Below is a small trained network, with its code and all its weights. Each question gives an input and a class and asks what happens when units are switched off, that is, made to give their printed mean instead of their output.

import numpy as np


def w(rows, s, z=0):
    codes = np.array(rows[::2]) - 128.0
    scale = np.full(codes.shape[1], s)
    scale[-1] = z or s
    return codes * scale


def f(y):
    return np.maximum(y, 0)


def log_softmax(a):
    a = a - a.max(-1, keepdims=True)
    return a - np.log(np.exp(a).sum(-1, keepdims=True))


def net(x, mask):
    res = np.array(x, float).reshape(1, 7) / 4 @ E
    y = f(res @ A[0][:, :-1].T + A[0][:, -1])
    res = res + np.where(mask, y, B[0][:, -1]) @ B[0][:, :-1]
    return log_softmax(res[-1] @ U[:, :-1].T + U[:, -1])


A, B = {}, {}
E = w([
[141,106,72,171,106,18],'x0',
[53,149,37,126,206,156],'x1',
[210,122,192,211,247,178],'x2',
[10,164,218,64,86,157],'x3',
[119,162,133,31,251,47],'x4',
[167,254,99,109,70,184],'x5',
[70,181,104,252,125,20],'x6',
],0.0069)
A[0] = w([
[44,129,179,99,152,203,146],'N0',
[222,179,91,105,161,189,219],'N1',
[84,107,163,114,117,193,144],'N2',
[157,142,131,71,205,154,128],'N3',
[144,112,123,75,187,119,123],'N4',
[99,122,101,131,90,224,175],'N5',
[148,57,141,163,145,151,111],'N6',
[136,211,122,202,117,68,254],'N7',
[86,142,50,131,147,98,135],'N8',
[167,131,123,118,113,183,160],'N9',
[68,125,146,72,85,135,154],'N10',
[69,146,102,126,133,163,114],'N11',
[76,131,134,79,203,246,168],'N12',
[74,178,134,113,157,181,146],'N13',
[164,91,145,176,107,179,202],'N14',
[169,134,165,87,183,96,183],'N15',
[155,226,192,187,121,130,181],'N16',
[147,75,118,163,146,47,183],'N17',
[79,151,55,135,113,117,187],'N18',
[119,119,91,194,70,113,168],'N19',
[62,149,56,150,132,87,140],'N20',
[106,182,105,155,141,43,233],'N21',
[110,88,175,177,151,81,112],'N22',
[92,168,122,154,180,198,146],'N23',
[154,136,200,171,164,92,166],'N24',
[110,50,141,124,116,68,129],'N25',
[247,122,117,123,83,135,161],'N26',
[52,148,76,152,98,154,122],'N27',
[120,113,144,77,102,62,124],'N28',
[173,59,189,65,100,126,143],'N29',
[105,94,101,87,72,52,162],'N30',
[86,145,66,124,115,51,110],'N31',
[106,86,146,84,110,145,118],'N32',
[79,152,86,161,130,124,142],'N33',
[177,138,107,121,95,191,164],'N34',
[135,87,134,160,139,144,146],'N35',
],0.012,0.0053)
B[0] = w([
[88,231,95,133,69,156,212],'N0',
[175,60,184,48,90,111,223],'N1',
[63,207,100,172,74,134,189],'N2',
[47,43,94,6,120,146,198],'N3',
[85,75,65,86,152,135,184],'N4',
[168,160,169,180,29,118,201],'N5',
[66,78,60,206,109,70,186],'N6',
[204,93,111,124,161,241,244],'N7',
[204,193,75,52,159,147,189],'N8',
[198,103,107,88,67,106,178],'N9',
[89,224,212,194,129,110,201],'N10',
[146,179,114,92,87,142,162],'N11',
[60,159,74,56,56,118,234],'N12',
[91,141,110,83,19,179,183],'N13',
[173,60,85,215,89,94,209],'N14',
[77,50,140,73,210,161,199],'N15',
[145,85,187,136,90,206,202],'N16',
[139,121,64,224,159,184,226],'N17',
[187,203,68,166,160,77,196],'N18',
[205,133,153,80,148,143,207],'N19',
[254,193,45,140,167,129,201],'N20',
[210,106,137,105,216,202,229],'N21',
[87,83,115,169,183,186,188],'N22',
[94,119,145,101,62,111,185],'N23',
[96,53,136,169,154,195,204],'N24',
[108,137,138,184,214,100,186],'N25',
[210,40,187,183,122,103,211],'N26',
[135,198,76,132,110,120,182],'N27',
[110,104,209,145,227,79,180],'N28',
[106,101,133,148,155,76,206],'N29',
[147,188,221,139,237,59,204],'N30',
[202,187,89,76,230,96,195],'N31',
[63,132,168,177,83,61,175],'N32',
[204,178,70,103,94,123,176],'N33',
[203,120,133,135,65,100,191],'N34',
[100,77,46,187,114,138,173],'N35',
],0.0067,0.012)
U = w([
[123,121,183,152,154,244,107],'0',
[58,111,114,26,145,164,120],'1',
[80,89,79,198,152,129,94],'2',
[205,78,135,150,91,131,34],'3',
[185,107,127,157,115,180,254],'4',
[80,189,127,132,61,178,88],'5',
[200,184,83,115,191,129,41],'6',
[70,134,215,140,194,68,99],'7',
],0.011,0.0035)

Each question gives the input, the list of numbers given to net, and the class t.
The units are the neurons (one row each of A and B). Each row of codes is followed by its name. A weight is (code - 128) times the scale printed after its matrix; where a second scale follows, it is the last column's (A, B and U).
mask holds one flag per neuron, in row order. A switched-off neuron (its flag False) gives its mean, the last column of its row in B, instead of its output. The means were averaged over made-up inputs and are rounded, as every weight is.
A unit's drop is (log p(t) with every unit on - log p(t) with that unit switched off) / (log p(t) with every unit on - log p(t) with every unit switched off).
The circuit of an input: a set's keep is (log p(t) with only the set's units on - log p(t) with every unit switched off) / (log p(t) with every unit on - log p(t) with every unit switched off). Starting from the 12 units with the biggest drops (on a tie, the unit counted first), units are removed one at a time, each time the one whose removal leaves the highest keep (on an exact tie, the one counted first), for as long as the keep stays at least 0.8.
units of the circuit, in order: the units of the circuit, biggest drop first
unit that matters most: the unit with the biggest drop
top k neurons: the k neurons with the biggest drops, biggest first
drop of u: that unit's drop, to one decimal
input [2,-2,2,-2,3,-4,-7], class 1: top 2 neurons	(N3 N15)
input [-3,-5,4,-3,3,6,4], class 0: units of the circuit, in order	(N16 N20)
input [4,2,8,-3,-3,-5,5], class 2: units of the circuit, in order	(N6)
input [-3,-7,1,2,6,-5,5], class 0: units of the circuit, in order	(N24 N22 N18)
input [0,-2,3,-6,4,7,2], class 3: units of the circuit, in order	(N1 N26)
input [-1,1,4,4,2,6,5], class 0: units of the circuit, in order	(N16 N14)
input [-1,-6,-3,8,8,5,3], class 7: units of the circuit, in order	(N28 N10)
input [-8,7,-3,-1,0,7,5], class 5: top 2 neurons	(N13 N23)
input [-7,-2,-4,-7,-6,-8,1], class 2: top 2 neurons	(N6 N1)
input [8,-6,6,5,5,-8,8], class 0: top 2 neurons	(N21 N7)
input [-5,0,-8,7,2,-8,6], class 6: top 2 neurons	(N20 N31)
input [-2,-8,2,2,1,7,3], class 0: top 3 neurons	(N16 N20 N18)
input [-1,-8,2,-2,-4,7,5], class 3: drop of N26	0.2
input [-6,8,-4,-5,0,7,-7], class 5: unit that matters most	N5
input [-7,-4,8,-3,1,-7,-5], class 2: drop of N14	0.2
input [-6,-6,1,-3,-2,-2,-3], class 3: drop of N28	0.0
input [-3,-2,-7,4,-3,-6,-2], class 7: drop of N30	0.1
